Below are the code and all the weights of a small trained network. Each question names an input and a target symbol and asks about switching units off, where a switched-off unit gives its printed mean instead of its output.

import numpy as np


def w(rows, s, z=0):
    codes = np.array(rows[::2]) - 128.0
    scale = np.full(codes.shape[1], s)
    scale[-1] = z or s
    return codes * scale


def f(y):
    return y / 2 * (1 + np.tanh(0.7978845608 * (y + 0.044715 * y**3)))


def softmax(a):
    e = np.exp(a - a.max(-1, keepdims=True))
    return e / e.sum(-1, keepdims=True)


def log_softmax(a):
    a = a - a.max(-1, keepdims=True)
    return a - np.log(np.exp(a).sum(-1, keepdims=True))


def net(x, mask):
    ids = ['ΔΘΛΞαβγζημπτφψω'.index(c) for c in x.split()]
    T = len(ids)
    res = E[ids] + P[:T]
    r = res
    for j in range(3):
        rows = slice(3 * j, 3 * j + 3)
        q, k, v = (r @ M[0][rows].T for M in (Q, K, V))
        z = softmax(np.where(np.tri(T) > 0, q @ k.T / 3**0.5, -1e9)) @ v
        o = O[0][rows]
        res = res + np.where(mask[j], z, o[:, -1]) @ o[:, :-1]
    y = f(res @ A[0][:, :-1].T + A[0][:, -1])
    res = res + np.where(mask[3:27], y, B[0][:, -1]) @ B[0][:, :-1]
    return log_softmax(res[-1] @ U[:, :-1].T + U[:, -1])


Q, K, V, O, A, B = {}, {}, {}, {}, {}, {}
E = w([
[183,21,131,127,164,189,106,118,161,145,154],'Δ',
[128,107,159,162,177,227,107,86,157,112,135],'Θ',
[221,86,84,93,101,194,171,200,118,121,144],'Λ',
[138,147,57,170,138,141,225,119,78,104,153],'Ξ',
[141,66,64,110,198,98,188,127,157,91,190],'α',
[142,160,107,198,138,116,108,94,149,66,95],'β',
[162,59,69,195,127,68,132,105,189,93,151],'γ',
[164,128,118,57,140,170,71,160,192,94,149],'ζ',
[174,234,106,103,99,140,137,179,113,67,108],'η',
[175,141,62,138,1,165,163,184,181,93,143],'μ',
[114,115,68,93,121,41,120,194,167,66,160],'π',
[44,151,132,102,132,144,176,193,121,77,192],'τ',
[21,119,167,173,104,162,107,163,165,77,165],'φ',
[63,196,116,78,155,118,89,128,112,130,179],'ψ',
[174,135,132,114,130,49,43,172,73,177,183],'ω',
],0.006)
P = w([
[126,102,67,120,188,171,169,137,144,147,36],'0',
[168,81,64,142,175,188,93,110,66,56,134],'1',
[116,55,115,55,126,147,140,75,85,77,64],'2',
[155,138,70,190,201,169,95,182,131,126,145],'3',
[106,154,96,155,190,138,157,189,188,194,62],'4',
[158,126,105,139,135,152,67,110,86,60,193],'5',
[120,97,154,50,84,114,122,59,100,71,124],'6',
[155,194,105,208,162,136,78,182,163,145,209],'7',
[103,208,133,178,162,103,140,212,224,231,114],'8',
[149,168,154,153,90,111,46,110,99,69,252],'9',
[124,147,199,56,28,82,107,35,107,70,182],'10',
[146,228,161,188,107,95,77,156,175,151,245],'11',
[100,179,154,182,141,99,137,182,254,229,140],'12',
],0.0063)
Q[0] = w([
[140,101,162,68,89,99,133,77,96,107,110],'H1',
[104,136,137,123,146,111,123,120,125,180,73],'H1',
[134,140,116,148,128,147,85,120,90,101,174],'H1',
[77,114,138,90,89,113,130,148,117,160,75],'H2',
[138,143,69,167,125,162,48,158,108,60,240],'H2',
[132,168,100,181,173,139,115,192,176,167,155],'H2',
[127,169,104,176,168,135,123,200,174,165,146],'H3',
[91,115,125,105,95,122,111,156,104,101,132],'H3',
[179,160,73,187,151,161,79,144,123,50,255],'H3',
],0.041)
K[0] = w([
[108,144,122,158,179,116,148,198,168,254,68],'H1',
[120,81,140,74,111,111,143,79,60,149,66],'H1',
[122,151,56,141,176,189,110,130,149,95,157],'H1',
[120,67,127,119,162,170,119,109,77,201,94],'H2',
[93,195,166,170,94,91,85,150,155,238,239],'H2',
[135,90,181,64,30,103,110,22,48,44,192],'H2',
[122,80,188,77,37,106,113,33,36,47,183],'H3',
[80,127,149,172,148,125,137,168,102,222,129],'H3',
[110,219,174,143,88,59,112,189,180,140,245],'H3',
],0.026)
V[0] = w([
[160,123,124,129,127,136,148,103,127,108,145],'H1',
[164,119,121,140,132,145,103,126,100,125,158],'H1',
[84,140,138,72,111,122,179,91,187,138,62],'H1',
[46,159,215,182,174,210,91,62,148,110,100],'H2',
[86,163,118,32,206,161,171,132,96,151,206],'H2',
[183,177,149,121,206,71,43,61,90,171,69],'H2',
[188,159,166,69,73,228,87,199,122,135,89],'H3',
[200,40,164,106,162,145,155,99,153,201,200],'H3',
[107,98,126,79,150,121,26,112,254,100,133],'H3',
],0.024)
O[0] = w([
[121,134,147,99,107,131,145,110,120,97,129,162],'H1',
[159,142,117,122,127,128,103,106,110,99,146,189],'H1',
[99,129,152,104,77,102,181,178,164,176,79,25],'H1',
[176,134,160,151,249,166,178,208,129,167,143,69],'H2',
[104,107,70,154,83,155,151,181,90,135,225,216],'H2',
[123,154,29,110,219,131,104,83,173,199,134,90],'H2',
[172,134,180,44,113,113,208,91,135,151,215,202],'H3',
[183,81,135,104,183,116,67,67,32,116,129,50],'H3',
[128,62,59,63,107,125,210,132,75,113,60,255],'H3',
],0.013,0.0059)
A[0] = w([
[81,130,109,144,166,136,155,206,129,213,76,89],'N1',
[146,127,155,88,174,69,89,78,90,140,51,46],'N2',
[132,138,204,129,135,60,175,135,194,178,80,100],'N3',
[109,162,133,126,186,150,93,182,207,98,55,206],'N4',
[135,139,67,182,204,131,61,131,116,104,146,60],'N5',
[95,143,167,98,87,112,113,88,186,190,2,46],'N6',
[144,170,141,231,147,136,22,149,144,105,162,135],'N7',
[92,153,96,119,146,178,86,62,128,126,93,122],'N8',
[160,170,152,140,102,145,170,177,112,94,95,121],'N9',
[48,113,93,172,71,139,124,143,168,196,124,82],'N10',
[144,77,131,196,144,157,69,119,110,83,77,3],'N11',
[88,124,95,63,124,97,146,96,182,161,73,106],'N12',
[84,87,148,128,139,137,102,172,109,136,10,95],'N13',
[49,129,81,95,141,107,158,101,146,136,207,128],'N14',
[138,183,48,163,151,131,113,60,103,173,100,43],'N15',
[178,115,208,155,77,39,162,151,137,162,142,49],'N16',
[200,161,173,136,203,142,62,88,150,132,213,63],'N17',
[105,144,204,153,116,98,168,156,167,147,145,41],'N18',
[137,143,76,200,91,136,50,125,74,131,157,110],'N19',
[171,123,107,101,128,143,65,123,65,165,203,87],'N20',
[172,128,105,162,224,137,101,166,118,125,184,83],'N21',
[154,68,176,159,165,117,163,216,178,119,91,132],'N22',
[147,141,146,113,224,162,148,149,109,202,89,131],'N23',
[101,87,186,209,103,107,159,170,101,132,107,126],'N24',
],0.0067,0.0047)
B[0] = w([
[194,143,191,154,107,73,140,66,212,72,76,175],'N1',
[185,158,80,174,109,198,168,133,164,112,154,158],'N2',
[73,109,48,105,150,174,141,141,188,65,91,170],'N3',
[147,54,154,176,64,140,207,173,108,146,109,159],'N4',
[131,174,204,45,169,147,204,117,119,177,119,190],'N5',
[103,96,148,188,238,74,102,117,44,169,169,165],'N6',
[140,43,144,109,165,148,176,134,165,72,159,185],'N7',
[178,109,112,131,132,101,79,156,130,181,113,177],'N8',
[122,89,138,136,142,116,78,123,127,174,149,185],'N9',
[119,150,108,119,116,111,122,84,68,112,224,185],'N10',
[136,208,140,139,126,98,127,205,92,131,53,153],'N11',
[64,133,189,169,144,113,142,124,103,189,137,186],'N12',
[156,164,123,147,84,190,151,42,198,117,145,161],'N13',
[198,130,113,144,115,161,89,173,170,155,106,244],'N14',
[164,56,176,76,96,155,74,135,131,133,190,175],'N15',
[110,160,186,131,159,206,134,112,117,137,84,184],'N16',
[134,139,79,175,79,3,159,156,102,182,118,174],'N17',
[136,135,84,131,158,178,96,113,79,137,82,175],'N18',
[50,124,144,126,144,134,101,144,193,134,73,223],'N19',
[104,139,157,203,189,119,137,68,133,113,95,214],'N20',
[41,175,102,122,46,166,95,99,89,162,121,184],'N21',
[148,239,147,139,150,119,84,158,72,144,148,179],'N22',
[66,130,98,2,154,62,120,133,149,62,171,157],'N23',
[174,80,98,85,145,85,92,183,130,114,122,181],'N24',
],0.013,0.011)
U = w([
[181,87,21,102,214,162,155,66,80,71,134,225],'Δ',
[72,181,101,36,183,76,128,130,132,115,146,95],'Θ',
[120,171,228,100,72,168,123,68,138,110,158,74],'Λ',
[91,29,127,128,145,155,119,184,187,85,187,126],'Ξ',
[68,117,30,111,63,102,79,142,137,109,39,165],'α',
[75,134,160,163,189,77,187,116,192,128,106,103],'β',
[133,143,112,206,132,137,132,125,91,175,76,41],'γ',
[106,71,121,48,77,120,223,185,120,221,88,173],'ζ',
[40,197,73,133,148,251,151,124,172,169,156,200],'η',
[58,107,163,102,206,141,106,123,80,137,56,4],'μ',
[56,113,112,158,128,62,114,88,81,156,187,59],'π',
[137,155,132,133,162,133,75,210,38,154,172,147],'τ',
[173,158,136,105,147,179,139,174,185,117,57,40],'φ',
[179,187,77,158,60,100,157,149,212,145,214,205],'ψ',
[144,95,126,94,169,116,41,99,178,199,141,206],'ω',
],0.0027,0.0023)

Each question gives the input, a string of symbols that net reads in full, and the target symbol t.
The units are the heads (3 rows each of Q, K, V and O) and the neurons (one row each of A and B). Each row of codes is followed by its name. A weight is (code - 128) times the scale printed after its matrix; where a second scale follows, it is the last column's (O, A, B and U).
mask holds one flag per unit, heads first, then neurons. A switched-off unit (its flag False) gives its mean, the last column of its rows in O or B, instead of its output. The means were averaged over made-up inputs and are rounded, as every weight is.
A unit's drop is (log p(t) with every unit on - log p(t) with that unit switched off) / (log p(t) with every unit on - log p(t) with every unit switched off).
The circuit of an input: a set's keep is (log p(t) with only the set's units on - log p(t) with every unit switched off) / (log p(t) with every unit on - log p(t) with every unit switched off). Starting from the 12 units with the biggest drops (on a tie, the unit counted first), units are removed one at a time, each time the one whose removal leaves the highest keep (on an exact tie, the one counted first), for as long as the keep stays at least 0.8.
circuit, biggest first: the units of the circuit, biggest drop first
unit that matters most: the unit with the biggest drop
top k neurons: the k neurons with the biggest drops, biggest first
heads that matter: for each layer, one digit per head in row order, 1 if its drop is at least 0.15 and else 0, layers parted by /
input ω ζ ζ Θ ζ η β, target ζ: circuit, biggest first : (H3 H1)
input Δ γ Θ Λ η Θ, target ψ: heads that matter : 101
input Ξ ζ γ ω, target ω: circuit, biggest first : (H2 N15 N8)
input τ β Θ Θ Λ ζ β Λ η, target β: unit that matters most : H2
input β β Λ φ β α, target τ: heads that matter : 010
input φ Θ Δ ζ, target Δ: circuit, biggest first : (H3 H1)
input τ Θ Δ Ξ Δ γ ζ ψ ζ φ Ξ π η, target Ξ: circuit, biggest first : (H3 N7)
input π ζ ψ μ Δ α, target Λ: circuit, biggest first : (H2 H3)
input ψ μ φ π Δ η τ ζ Ξ η π η τ, target π: heads that matter : 111
input η ψ η π Θ, target η: heads that matter : 101
input Θ ψ Ξ, target Θ: circuit, biggest first : (H2 N23 N22)
input ζ β α γ ψ, target α: circuit, biggest first : (H3 H2 N19)
input ψ Δ α, target ψ: heads that matter : 110
input ω ω β μ ζ ζ Θ Δ β, target Θ: heads that matter : 011
input Θ Δ τ φ, target τ: circuit, biggest first : (H2 N22)
input Λ Θ π, target Λ: heads that matter : 011
input ζ ζ π ψ Θ Ξ Θ Δ ζ ψ μ β, target η: heads that matter : 111
input η Ξ Θ ψ Δ γ γ τ, target Ξ: heads that matter : 111
input ζ ζ τ α φ η γ τ γ Λ, target Ξ: heads that matter : 111
input ω Δ ζ Θ ζ α Δ, target ζ: heads that matter : 101
input Θ ω Δ η η, target Δ: heads that matter : 001
input Λ η ψ η Δ Ξ ζ, target Δ: circuit, biggest first : (H3 N2)
input μ φ α ψ, target η: heads that matter : 110
input π ψ ψ Ξ, target η: heads that matter : 110
input η τ γ Λ Λ Ξ Δ φ μ, target Δ: heads that matter : 001
input ω Θ τ α τ ψ Θ, target τ: top 2 neurons : (N22 N24)
input Δ Θ π τ Θ α, target Ξ: top neuron : (N7)
input ζ Θ π ψ α Θ Δ μ, target Λ: top neuron : (N16)
input Δ Ξ π ψ ζ, target π: top 2 neurons : (N6 N10)
